Below is a small trained network, with its code and all its weights. Each question gives an input and a target symbol and asks what happens when units are switched off, that is, made to give their printed mean instead of their output.

import numpy as np


def w(rows, s, z=0):
    codes = np.array(rows[::2]) - 128.0
    scale = np.full(codes.shape[1], s)
    scale[-1] = z or s
    return codes * scale


def softmax(a):
    e = np.exp(a - a.max(-1, keepdims=True))
    return e / e.sum(-1, keepdims=True)


def log_softmax(a):
    a = a - a.max(-1, keepdims=True)
    return a - np.log(np.exp(a).sum(-1, keepdims=True))


def net(x, mask):
    ids = ['ΛΞγηθμσφ'.index(c) for c in x.split()]
    T = len(ids)
    res = E[ids] + P[:T]
    u = 0
    for l in range(3):
        r = res
        for j in range(2):
            rows = slice(4 * j, 4 * j + 4)
            q, k, v = (r @ M[l][rows].T for M in (Q, K, V))
            z = softmax(np.where(np.tri(T) > 0, q @ k.T / 4**0.5, -1e9)) @ v
            o = O[l][rows]
            res = res + np.where(mask[u + j], z, o[:, -1]) @ o[:, :-1]
        u += 2
    return log_softmax(res[-1] @ U[:, :-1].T + U[:, -1])


Q, K, V, O = {}, {}, {}, {}
E = w([
[88,170,51,90,157,216],'Λ',
[124,114,77,190,251,111],'Ξ',
[181,110,239,136,209,112],'γ',
[93,230,166,121,186,56],'η',
[59,116,104,151,72,76],'θ',
[93,55,172,81,170,94],'μ',
[168,102,100,195,79,154],'σ',
[138,140,160,52,57,171],'φ',
],0.013)
P = w([
[163,175,35,49,191,69],'0',
[77,133,95,94,172,101],'1',
[52,117,128,114,167,106],'2',
[27,103,148,131,171,118],'3',
[28,103,158,137,166,110],'4',
[20,89,162,148,162,118],'5',
[14,85,160,137,160,114],'6',
[10,82,181,145,143,109],'7',
[1,80,192,167,155,123],'8',
[8,79,161,139,154,104],'9',
[2,86,192,144,149,119],'10',
],0.0044)
Q[0] = w([
[213,177,133,95,85,161],'L0H0',
[2,104,162,86,131,107],'L0H0',
[74,146,126,195,173,78],'L0H0',
[199,210,93,205,200,88],'L0H0',
[145,193,92,116,178,158],'L0H1',
[143,214,97,144,171,138],'L0H1',
[26,10,88,173,68,81],'L0H1',
[44,67,147,157,114,108],'L0H1',
],0.0064)
K[0] = w([
[253,117,151,120,129,176],'L0H0',
[64,106,118,168,74,96],'L0H0',
[74,165,155,139,158,81],'L0H0',
[155,180,180,81,244,101],'L0H0',
[147,185,81,155,90,208],'L0H1',
[155,164,56,189,68,195],'L0H1',
[49,28,228,63,103,62],'L0H1',
[69,55,159,109,138,92],'L0H1',
],0.0063)
V[0] = w([
[197,68,130,120,25,159],'L0H0',
[2,98,139,168,70,78],'L0H0',
[103,93,171,145,125,118],'L0H0',
[216,88,140,147,27,160],'L0H0',
[197,130,204,184,38,128],'L0H1',
[59,59,147,126,165,100],'L0H1',
[212,140,33,146,91,137],'L0H1',
[141,178,93,126,80,142],'L0H1',
],0.0059)
O[0] = w([
[234,151,81,37,88,51,6],'L0H0',
[1,77,107,84,111,33,156],'L0H0',
[112,109,116,128,150,84,128],'L0H0',
[205,128,75,100,85,80,3],'L0H0',
[224,157,18,130,96,62,40],'L0H1',
[11,65,131,84,128,85,166],'L0H1',
[207,193,167,219,65,112,69],'L0H1',
[164,167,121,144,82,163,105],'L0H1',
],0.0049,0.006)
Q[1] = w([
[240,216,76,98,104,65],'L1H0',
[69,56,198,129,127,124],'L1H0',
[212,175,82,128,121,113],'L1H0',
[7,78,191,154,151,175],'L1H0',
[99,207,130,106,144,86],'L1H1',
[135,95,1,65,89,86],'L1H1',
[113,141,123,111,122,110],'L1H1',
[81,168,186,184,197,250],'L1H1',
],0.0073)
K[1] = w([
[244,209,112,141,148,240],'L1H0',
[76,86,114,111,111,53],'L1H0',
[206,217,128,135,142,247],'L1H0',
[54,29,139,95,101,5],'L1H0',
[106,122,188,120,191,221],'L1H1',
[232,244,100,126,176,120],'L1H1',
[121,160,154,108,136,158],'L1H1',
[100,2,189,184,52,167],'L1H1',
],0.0059)
V[1] = w([
[144,46,162,10,200,153],'L1H0',
[67,37,110,82,56,109],'L1H0',
[82,219,139,156,64,33],'L1H0',
[172,107,224,148,254,142],'L1H0',
[116,167,232,63,98,146],'L1H1',
[111,226,61,94,194,77],'L1H1',
[201,183,236,152,176,65],'L1H1',
[213,9,123,180,116,191],'L1H1',
],0.0055)
O[1] = w([
[174,51,141,45,212,191,245],'L1H0',
[110,83,64,50,103,60,252],'L1H0',
[70,253,115,118,112,45,152],'L1H0',
[187,128,148,136,188,224,249],'L1H0',
[142,158,231,12,83,97,188],'L1H1',
[14,204,116,146,223,116,117],'L1H1',
[209,204,185,127,255,140,96],'L1H1',
[216,71,136,196,122,159,24],'L1H1',
],0.0051,0.0045)
Q[2] = w([
[86,99,87,86,149,121],'L2H0',
[47,87,135,17,203,180],'L2H0',
[137,106,171,162,151,168],'L2H0',
[165,164,169,224,160,99],'L2H0',
[140,109,34,93,170,145],'L2H1',
[115,157,68,125,135,152],'L2H1',
[131,167,64,115,155,126],'L2H1',
[99,74,255,115,149,110],'L2H1',
],0.0082)
K[2] = w([
[57,95,94,113,130,105],'L2H0',
[82,80,69,71,120,135],'L2H0',
[164,87,121,140,135,181],'L2H0',
[163,161,121,215,135,181],'L2H0',
[183,108,2,126,99,230],'L2H1',
[112,175,83,125,98,183],'L2H1',
[140,154,93,155,94,184],'L2H1',
[93,51,161,113,167,87],'L2H1',
],0.0078)
V[2] = w([
[69,158,156,182,114,61],'L2H0',
[136,20,214,173,149,60],'L2H0',
[64,144,125,88,63,55],'L2H0',
[209,62,206,91,140,180],'L2H0',
[99,150,227,150,141,68],'L2H1',
[150,68,3,103,71,60],'L2H1',
[170,144,93,159,131,194],'L2H1',
[34,87,156,70,153,72],'L2H1',
],0.0055)
O[2] = w([
[131,124,185,192,116,63,141],'L2H0',
[247,175,73,155,249,39,160],'L2H0',
[143,68,158,110,96,48,153],'L2H0',
[196,240,36,82,120,188,121],'L2H0',
[204,253,126,123,143,109,181],'L2H1',
[80,99,92,76,192,180,8],'L2H1',
[96,88,174,116,97,110,88],'L2H1',
[169,170,21,123,134,125,239],'L2H1',
],0.0051,0.012)
U = w([
[23,119,140,90,97,213,136],'Λ',
[85,80,121,244,221,149,31],'Ξ',
[226,87,253,111,170,92,135],'γ',
[80,239,126,116,147,105,95],'η',
[106,89,151,125,94,52,131],'θ',
[151,117,65,62,167,123,89],'μ',
[208,128,28,235,34,109,254],'σ',
[172,164,169,1,2,121,177],'φ',
],0.0054,0.0062)

Each question gives the input, a string of symbols that net reads in full, and the target symbol t.
The units are the heads (4 rows each of Q, K, V and O). Each row of codes is followed by its name. A weight is (code - 128) times the scale printed after its matrix; where a second scale follows, it is the last column's (O and U).
mask holds one flag per head, layer by layer. A switched-off head (its flag False) gives its mean, the last column of its rows in O, instead of its output. The means were averaged over made-up inputs and are rounded, as every weight is.
A unit's drop is (log p(t) with every unit on - log p(t) with that unit switched off) / (log p(t) with every unit on - log p(t) with every unit switched off).
The circuit of an input: a set's keep is (log p(t) with only the set's units on - log p(t) with every unit switched off) / (log p(t) with every unit on - log p(t) with every unit switched off). Starting from all 6 units, units are removed one at a time, each time the one whose removal leaves the highest keep (on an exact tie, the one counted first), for as long as the keep stays at least 0.8.
units of the circuit, in order: the units of the circuit, biggest drop first
most important unit: the unit with the biggest drop
heads that matter: for each layer, one digit per head in row order, 1 if its drop is at least 0.15 and else 0, layers parted by /
drop when u is switched off: that unit's drop, to one decimal
input η σ θ Λ γ γ σ, target θ: heads that matter : 11 / 10 / 10
input Ξ θ η Ξ Ξ φ Λ, target θ: units of the circuit, in order : [L1H0 L2H0 L0H0]
input η Ξ η φ Λ θ θ μ σ, target μ: units of the circuit, in order : [L0H1 L1H0 L2H1 L2H0]
input Ξ Ξ σ μ φ φ Λ η Λ θ Λ, target θ: units of the circuit, in order : [L0H0 L2H0 L1H0]
input η Ξ θ Ξ η η θ γ, target θ: heads that matter : 10 / 11 / 10
input Ξ Ξ Λ, target Λ: units of the circuit, in order : [L2H0 L2H1]
input μ θ η, target θ: units of the circuit, in order : [L2H0 L0H0 L1H0]
input μ η Ξ Ξ η Λ φ Λ Ξ Ξ μ, target μ: units of the circuit, in order : [L1H0 L2H0 L0H1]
input η Λ Λ, target Λ: heads that matter : 00 / 00 / 10
input σ Λ γ μ η σ θ φ Ξ, target θ: most important unit : L0H0
input σ η η μ φ φ σ σ φ η φ, target μ: units of the circuit, in order : [L0H1 L1H0 L2H0]
input Ξ η η σ μ Ξ η Λ η Ξ, target μ: heads that matter : 01 / 10 / 10
input γ γ Λ Λ μ μ Λ, target μ: units of the circuit, in order : [L2H0 L1H0]
input η Ξ η μ γ μ η θ, target θ: most important unit : L0H0
input Λ Ξ Λ μ σ Λ η σ μ Λ, target μ: units of the circuit, in order : [L2H0 L1H0 L0H1]
input μ Λ σ, target μ: units of the circuit, in order : [L1H0 L2H0 L0H1]
input θ γ η θ μ, target μ: units of the circuit, in order : [L0H1 L1H0 L2H1 L2H0]
input Λ σ η Ξ μ Ξ η, target μ: drop when L1H0 is switched off : 0.8
input Ξ γ Λ η μ Λ η μ Ξ, target μ: drop when L1H1 is switched off : 0.1
input σ θ φ Ξ, target θ: most important unit : L1H0
input γ η γ, target η: drop when L2H1 is switched off : 0.0
input γ μ γ σ μ η γ η θ θ, target θ: drop when L0H0 is switched off : 0.7
